Below is a small trained network, with its code and all its weights. Each question gives an input and a class and asks what happens when units are switched off, that is, made to give their printed mean instead of their output.

import numpy as np


def w(rows, s, z=0):
    codes = np.array(rows[::2]) - 128.0
    scale = np.full(codes.shape[1], s)
    scale[-1] = z or s
    return codes * scale


def f(y):
    return y / 2 * (1 + np.tanh(0.7978845608 * (y + 0.044715 * y**3)))


def log_softmax(a):
    a = a - a.max(-1, keepdims=True)
    return a - np.log(np.exp(a).sum(-1, keepdims=True))


def net(x, mask):
    res = np.array(x, float).reshape(1, 4) / 4 @ E
    y = f(res @ A[0][:, :-1].T + A[0][:, -1])
    res = res + np.where(mask, y, B[0][:, -1]) @ B[0][:, :-1]
    return log_softmax(res[-1] @ U[:, :-1].T + U[:, -1])


A, B = {}, {}
E = w([
[77,112,91,158,54,138,101,64,115,100,231,153],'x0',
[161,2,128,184,228,172,124,84,179,105,141,232],'x1',
[140,172,76,121,142,222,66,85,183,189,110,123],'x2',
[103,92,70,108,122,150,241,176,141,183,140,133],'x3',
],0.0092)
A[0] = w([
[140,23,140,172,163,120,125,102,156,112,129,179,170],'n1',
[159,189,68,107,131,185,80,89,181,191,121,120,37],'n2',
[148,64,115,185,180,107,119,121,145,132,140,143,50],'n3',
[166,164,209,168,147,113,21,56,141,71,102,150,2],'n4',
[193,117,186,101,251,139,166,203,161,145,22,114,42],'n5',
[60,70,88,173,74,161,126,77,128,94,223,153,9],'n6',
[150,98,85,150,182,204,102,94,173,139,130,149,81],'n7',
[144,87,156,184,156,148,141,113,148,99,116,170,32],'n8',
[172,58,165,132,147,121,153,118,185,111,150,162,33],'n9',
[139,47,203,155,138,11,184,165,37,58,160,153,28],'n10',
[90,84,11,112,142,165,253,166,170,195,147,159,6],'n11',
],0.0068,0.0042)
B[0] = w([
[141,235,107,164,87,54,172,138,67,97,100,104,252],'n1',
[31,122,53,195,188,213,152,133,107,144,65,59,198],'n2',
[120,165,114,114,67,113,146,154,102,168,91,72,178],'n3',
[210,48,251,101,149,156,94,214,96,254,205,151,195],'n4',
[53,98,107,26,59,71,35,32,243,55,144,173,228],'n5',
[40,72,160,22,54,131,36,52,221,66,144,152,224],'n6',
[89,173,90,173,160,106,173,139,100,135,71,78,209],'n7',
[78,178,190,136,63,102,176,168,102,144,86,60,173],'n8',
[86,157,160,157,89,97,169,168,97,142,57,73,178],'n9',
[41,65,46,177,239,237,141,137,139,178,94,82,254],'n10',
[232,75,248,97,152,122,58,190,76,229,208,141,243],'n11',
],0.0077,0.0071)
U = w([
[110,232,119,133,42,72,174,170,78,125,101,63,119],'0',
[87,87,115,76,76,102,78,52,219,90,132,161,86],'1',
[87,84,58,184,248,206,149,128,132,134,105,104,95],'2',
[224,74,204,121,153,128,103,183,98,169,170,146,106],'3',
[202,150,61,148,160,100,158,94,134,74,140,187,249],'4',
],0.013,0.015)

Each question gives the input, the list of numbers given to net, and the class t.
The units are the neurons (one row each of A and B). Each row of codes is followed by its name. A weight is (code - 128) times the scale printed after its matrix; where a second scale follows, it is the last column's (A, B and U).
mask holds one flag per neuron, in row order. A switched-off neuron (its flag False) gives its mean, the last column of its row in B, instead of its output. The means were averaged over made-up inputs and are rounded, as every weight is.
A unit's drop is (log p(t) with every unit on - log p(t) with that unit switched off) / (log p(t) with every unit on - log p(t) with every unit switched off).
The circuit of an input: a set's keep is (log p(t) with only the set's units on - log p(t) with every unit switched off) / (log p(t) with every unit on - log p(t) with every unit switched off). Starting from all 11 units, units are removed one at a time, each time the one whose removal leaves the highest keep (on an exact tie, the one counted first), for as long as the keep stays at least 0.8.
circuit, biggest first: the units of the circuit, biggest drop first
unit that matters most: the unit with the biggest drop
top k neurons: the k neurons with the biggest drops, biggest first
drop when u is switched off: that unit's drop, to one decimal
input [-7,7,-1,4], class 0: top 2 neurons => [n1 n9]
input [-6,-4,8,-4], class 2: unit that matters most => n2
input [-8,8,-2,8], class 0: circuit, biggest first => [n1 n8]
input [-5,6,-5,-4], class 0: top 3 neurons => [n1 n8 n9]
input [0,-4,-6,1], class 2: circuit, biggest first => [n10 n1]
input [5,2,-6,-5], class 2: top 3 neurons => [n10 n5 n11]
input [-1,-1,4,-4], class 2: top 2 neurons => [n11 n2]
input [-4,6,-6,-6], class 0: top 2 neurons => [n1 n8]
input [-7,-5,-6,-4], class 1: circuit, biggest first => [n5 n1]
input [1,-6,-1,8], class 3: circuit, biggest first => [n11 n1]
input [2,3,-2,4], class 3: top 3 neurons => [n11 n5 n2]
input [6,8,-6,-3], class 0: top 2 neurons => [n1 n8]
input [-6,0,-2,-6], class 1: top 2 neurons => [n5 n11]
input [5,-4,2,-8], class 3: unit that matters most => n4
input [1,-2,5,-4], class 2: top 2 neurons => [n2 n11]
input [7,5,7,-8], class 3: top 2 neurons => [n4 n5]
input [4,5,-6,0], class 2: top 2 neurons => [n10 n5]
input [-1,-2,2,-3], class 4: top 4 neurons => [n11 n10 n6 n8]
input [0,2,-7,-6], class 2: drop when n9 is switched off => 0.0
input [0,-4,1,-7], class 3: circuit, biggest first => [n4]
input [-2,0,-3,3], class 4: drop when n4 is switched off => 0.6
input [-1,-5,-6,8], class 3: drop when n11 is switched off => 0.4
